[[116 111 142 111 115 117 130 141 121]
 [130 134 137 127 122 122 132 133 123]
 [123 143 121 128 123 132 128 134 109]
 [127 139 130 134 118 130 128 133 112]
 [134 120 133 141 128 138 124 119 140]
 [128 134 110 106 121 146 111 134 116]
 [138 135 114 137 124 134 134 134 132]
 [137 120 131 140 133 137 131 121 142]
 [120 119 142 109 122 116 135 124 124]
 [121 128 136 127 144 131 120 117 142]
 [130 119 131 135 132 135 125 124 131]
 [123 123 129 127 140 123 128 126 131]
 [137 138 125 135 127 129 129 132 136]
 [129 131 125 123 118 124 126 131 111]]
What is the top entry of the column that holds the smallest entry?
Answer: 111
What is the bottom-right entry?
Answer: 111
The smallest entry in the first column -> 116
What is the entry in the bottom-left corner?
Answer: 129
The first entry in the row that holds the largest entry is 128
The entry directly below the smallest entry is 137
The 2nd entry, reading row by row: 111
What is the 5th entry from the end, reading row by row?
Answer: 118
The 3rd entry from the end, reading row by row is 126
The 2nd entry on the main diagonal -> 134
What is the second entry from the end, reading row by row?
Answer: 131
What is the entry directly below the largest entry?
Answer: 134
The last entry of the smallest entry's row: 116
What is the entry directly above the largest entry?
Answer: 138
The entry directly above the smallest entry: 141
What is the smallest entry in the last column?
Answer: 109
What is the entry just right of the smallest entry?
Answer: 121
The 2nd entry on the diagonal from the top-right corner: 133
The entry just left of the smallest entry -> 110
The bottom entry of the column that holds the smallest entry -> 123
What is the first entry on the diagonal from the top-right corner?
Answer: 121
The third entry on the diagonal from the top-right corner is 128
What is the largest entry in the first row?
Answer: 142

m = [121 121 124 138 156 123 134 121 127 126 127]
Which number is the entry just right of the centre entry?
Answer: 134
The entry just right of the largest entry -> 123
Which number is the entry just left of 138?
Answer: 124

Questions about the row below.
1) Which number is the entry just right of 124?
2) Which number is the entry just right of the largest entry?
3) Which number is the entry just right of 141?
[104 145 124 127 117 133 139 148 140 141 146 107 118]
1) 127
2) 140
3) 146

x =
[[127 140 126 104 148 138]
 [121 153 147 138 111 123]]
Find the entry in the top-right corner.
A: 138
The minimum: 104
Find the entry directly below the smallest entry.
A: 138
The entry just left of 140 is 127
The fifth entry from the end, reading row by row is 153

Questions about the grid below. Counting starts at 0.
1) Report the entry in row 2 and column 1.
2) Report the entry in row 1 and column 2.
3) Report the entry in row 2 and column 0.
4) Report the entry in row 0 and column 1.
5) Report the bottom-right entry.
6) Report the entry in row 0 and column 0.
7) Report the bottom-left entry.
8) Report the bottom entry of the column that holds the smallest entry.
[[132 127 118  98 123 128 142 129]
 [127 109 133 120 114 127 137 133]
 [125 122 137 139 119 131 118 101]
 [144 121 125 148 135 149 143 131]
 [121 146 138 127 136 117 135 141]
 [119 123 141 126 114 122 134 122]
 [117 142 126 118 130 112 114 119]
 [119 143 139 108 116 119 138 120]
 [124 118 137 139 120 129 116 108]
 [129 123 107 120 141 120 112 147]
 [116 145 127 113 122 114 113 114]
 [138 120 131 150 139 141 138 134]]
1) 122
2) 133
3) 125
4) 127
5) 134
6) 132
7) 138
8) 150

Questions about the table below. Indices start at 0.
1) What is the entry in row 0 and column 0?
2) What is the entry in row 2 and column 0?
3) What is the bottom entry of the column that holds the largest entry?
4) What is the entry at row 2, column 1?
5) What is the bottom-right entry?
6) What is the entry just right of the largest entry?
7) What is the entry in row 1 and column 0?
8) What is the top-right entry?
[[125 128 123 138 129 128 132 132 135 123 126 138 128 126 125]
 [152 130 129 117 123 120 129 126 126 129 133 125 122 126 133]
 [122 124 106 148 134 130 128 126 129 107 121 133 132 115 121]
 [124 128 126 137 130 129 131 131 133 126 127 136 129 128 127]
 [122 131 116 146 134 131 135 135 137 117 130 140 131 122 129]
 [133 132 116 140 141 134 123 126 122 118 140 122 137 120 138]
 [141 129 129 124 129 126 125 125 124 130 133 123 128 128 133]
 [140 121 129 118 123 122 121 118 119 129 121 120 124 128 122]
 [147 125 116 125 127 122 124 120 121 117 126 121 125 119 127]
 [149 135 117 129 123 118 141 135 140 118 133 140 121 119 132]
 [128 135 120 143 127 125 145 143 148 120 131 151 125 124 129]
 [129 109 137 114 123 127 105 105 105 135 108 107 126 135 112]]
1) 125
2) 122
3) 129
4) 124
5) 112
6) 130
7) 152
8) 125
